Below are the code and all the weights of a small trained network. Each question names an input and a target symbol and asks about switching units off, where a switched-off unit gives its printed mean instead of its output.

import numpy as np


def w(rows, s, z=0):
    codes = np.array(rows[::2]) - 128.0
    scale = np.full(codes.shape[1], s)
    scale[-1] = z or s
    return codes * scale


def f(y):
    return np.maximum(y, 0)


def softmax(a):
    e = np.exp(a - a.max(-1, keepdims=True))
    return e / e.sum(-1, keepdims=True)


def log_softmax(a):
    a = a - a.max(-1, keepdims=True)
    return a - np.log(np.exp(a).sum(-1, keepdims=True))


def net(x, mask):
    ids = ['ΔΠΦΨΩαβγεζηθμστ'.index(c) for c in x.split()]
    T = len(ids)
    res = E[ids] + P[:T]
    u = 0
    for l in range(2):
        q, k, v = (res @ M[l].T for M in (Q, K, V))
        z = softmax(np.where(np.tri(T) > 0, q @ k.T / 3**0.5, -1e9)) @ v
        res = res + np.where(mask[u], z, O[l][:, -1]) @ O[l][:, :-1]
        u += 1
        y = f(res @ A[l][:, :-1].T + A[l][:, -1])
        res = res + np.where(mask[u : u + 12], y, B[l][:, -1]) @ B[l][:, :-1]
        u += 12
    return log_softmax(res[-1] @ U[:, :-1].T + U[:, -1])


Q, K, V, O, A, B = {}, {}, {}, {}, {}, {}
E = w([
[139,40,113],'Δ',
[54,181,132],'Π',
[179,3,132],'Φ',
[136,134,226],'Ψ',
[90,146,151],'Ω',
[140,84,170],'α',
[88,174,178],'β',
[123,61,102],'γ',
[72,234,219],'ε',
[101,31,37],'ζ',
[47,180,98],'η',
[66,112,65],'θ',
[55,186,136],'μ',
[133,20,78],'σ',
[105,97,126],'τ',
],0.0053)
P = w([
[102,131,137],'0',
[141,217,253],'1',
[226,158,27],'2',
[86,59,41],'3',
[69,12,152],'4',
[16,89,200],'5',
],0.0067)
Q[0] = w([
[7,77,210],'0.h1',
[27,91,229],'0.h1',
[254,208,138],'0.h1',
],0.0075)
K[0] = w([
[52,38,4],'0.h1',
[25,31,31],'0.h1',
[99,132,254],'0.h1',
],0.0081)
V[0] = w([
[158,71,83],'0.h1',
[233,59,148],'0.h1',
[22,103,2],'0.h1',
],0.0063)
O[0] = w([
[95,187,191,92],'0.h1',
[159,150,255,6],'0.h1',
[34,210,51,255],'0.h1',
],0.006,0.00089)
A[0] = w([
[167,3,110,196],'0.n1',
[158,214,152,145],'0.n2',
[79,95,192,147],'0.n3',
[139,149,204,111],'0.n4',
[131,214,183,153],'0.n5',
[96,164,102,156],'0.n6',
[66,130,162,148],'0.n7',
[191,172,38,2],'0.n8',
[167,14,64,166],'0.n9',
[125,69,172,86],'0.n10',
[137,232,138,116],'0.n11',
[122,50,69,155],'0.n12',
],0.0065,0.0082)
B[0] = w([
[91,37,135,255],'0.n1',
[161,194,90,160],'0.n2',
[82,116,174,205],'0.n3',
[95,174,99,143],'0.n4',
[139,188,141,186],'0.n5',
[100,170,148,193],'0.n6',
[96,123,174,209],'0.n7',
[1,111,4,128],'0.n8',
[111,34,103,219],'0.n9',
[85,101,176,129],'0.n10',
[159,203,164,144],'0.n11',
[95,78,100,205],'0.n12',
],0.0082,0.0045)
Q[1] = w([
[14,184,254],'1.h1',
[151,78,222],'1.h1',
[244,142,46],'1.h1',
],0.0045)
K[1] = w([
[18,111,168],'1.h1',
[18,150,86],'1.h1',
[254,160,119],'1.h1',
],0.0051)
V[1] = w([
[238,1,244],'1.h1',
[150,25,58],'1.h1',
[157,194,252],'1.h1',
],0.0079)
O[1] = w([
[252,99,251,143],'1.h1',
[254,227,187,224],'1.h1',
[48,13,232,2],'1.h1',
],0.0077,0.0027)
A[1] = w([
[85,171,125,75],'1.n1',
[139,208,173,219],'1.n2',
[36,28,143,124],'1.n3',
[212,222,114,232],'1.n4',
[198,143,181,175],'1.n5',
[218,238,110,158],'1.n6',
[151,187,201,158],'1.n7',
[149,88,44,254],'1.n8',
[156,14,141,161],'1.n9',
[224,240,117,143],'1.n10',
[238,254,119,137],'1.n11',
[160,146,159,62],'1.n12',
],0.0075,0.007)
B[1] = w([
[157,169,49,155],'1.n1',
[228,131,136,219],'1.n2',
[26,21,126,206],'1.n3',
[239,156,27,201],'1.n4',
[177,114,197,191],'1.n5',
[106,26,10,165],'1.n6',
[174,96,182,187],'1.n7',
[113,231,189,254],'1.n8',
[46,170,147,219],'1.n9',
[48,12,20,161],'1.n10',
[19,2,59,163],'1.n11',
[154,74,102,132],'1.n12',
],0.0084,0.0073)
U = w([
[188,142,113,134],'Δ',
[91,190,130,71],'Π',
[225,247,221,202],'Φ',
[124,109,134,3],'Ψ',
[179,101,117,109],'Ω',
[116,122,225,148],'α',
[181,34,124,59],'β',
[203,224,156,203],'γ',
[88,107,157,164],'ε',
[121,56,41,21],'ζ',
[187,244,104,203],'η',
[90,161,135,178],'θ',
[24,2,135,43],'μ',
[146,46,77,65],'σ',
[127,171,162,201],'τ',
],0.0079,0.0043)

Each question gives the input, a string of symbols that net reads in full, and the target symbol t.
The units are the heads (3 rows each of Q, K, V and O) and the neurons (one row each of A and B). Each row of codes is followed by its name. A weight is (code - 128) times the scale printed after its matrix; where a second scale follows, it is the last column's (O, A, B and U).
mask holds one flag per unit, layer by layer, with each layer's heads first. A switched-off unit (its flag False) gives its mean, the last column of its rows in O or B, instead of its output. The means were averaged over made-up inputs and are rounded, as every weight is.
A unit's drop is (log p(t) with every unit on - log p(t) with that unit switched off) / (log p(t) with every unit on - log p(t) with every unit switched off).
The circuit of an input: a set's keep is (log p(t) with only the set's units on - log p(t) with every unit switched off) / (log p(t) with every unit on - log p(t) with every unit switched off). Starting from the 12 units with the biggest drops (on a tie, the unit counted first), units are removed one at a time, each time the one whose removal leaves the highest keep (on an exact tie, the one counted first), for as long as the keep stays at least 0.8.
circuit, biggest first: the units of the circuit, biggest drop first
unit that matters most: the unit with the biggest drop
top k neurons: the k neurons with the biggest drops, biggest first
top k neurons in layer l: the k neurons of layer l with the biggest drops, biggest first
input σ θ μ μ ε Π, target μ: circuit, biggest first : (1.h1, 1.n3, 0.n3)
input ζ ε γ, target μ: circuit, biggest first : (0.n1, 0.n9, 1.n3, 0.h1)
input ζ β ζ θ, target ζ: top 2 neurons in layer 0 : (0.n9, 0.n1)
input α Φ ζ ζ θ, target ζ: top 2 neurons : (0.n9, 0.n1)
input Φ β γ θ ζ Φ, target ζ: top 3 neurons : (0.n9, 0.n1, 0.n12)
input σ ε ζ, target μ: unit that matters most : 0.n2
input θ ζ ε ζ, target μ: top 3 neurons : (1.n3, 0.n9, 0.n1)
input Φ ζ θ θ ε α, target μ: circuit, biggest first : (0.h1, 1.h1, 1.n3)
input σ Ψ ε ε, target μ: circuit, biggest first : (1.h1, 1.n3)
input Ω α ζ, target Φ: top 4 neurons : (0.n1, 0.n9, 0.n12, 0.n2)
input Ψ ε θ Ψ α α, target Φ: top 3 neurons : (0.n1, 0.n9, 0.n3)
input τ ε ε α, target μ: circuit, biggest first : (1.n3, 0.n1, 0.n9)
input τ Δ ε ζ γ, target ζ: top 3 neurons in layer 0 : (0.n9, 0.n12, 0.n1)
input τ σ σ μ ε Δ, target μ: unit that matters most : 0.h1
input μ ζ ε γ, target μ: circuit, biggest first : (1.n3, 0.n1)
input θ τ μ Ψ ε Ψ, target μ: circuit, biggest first : (1.h1, 1.n3, 0.n3)
input η ε ζ τ, target ζ: top 2 neurons : (0.n9, 0.n1)
input Π ε μ, target μ: circuit, biggest first : (1.h1, 1.n3)
input ζ ε α μ ε τ, target μ: circuit, biggest first : (1.h1, 1.n3, 0.h1)
input μ τ ε β, target μ: circuit, biggest first : (1.n3, 1.h1)
input θ ε ε, target μ: top 2 neurons in layer 0 : (0.n1, 0.n11)
input Ψ μ α Ψ ε θ, target μ: circuit, biggest first : (1.n3, 1.h1)
input α ζ μ, target ζ: top 2 neurons in layer 0 : (0.n7, 0.n3)
input ε Φ Ψ α μ, target Φ: top 2 neurons : (0.n1, 0.n9)
input ζ ε Φ, target μ: circuit, biggest first : (0.n1, 0.n9, 1.n3, 0.h1)
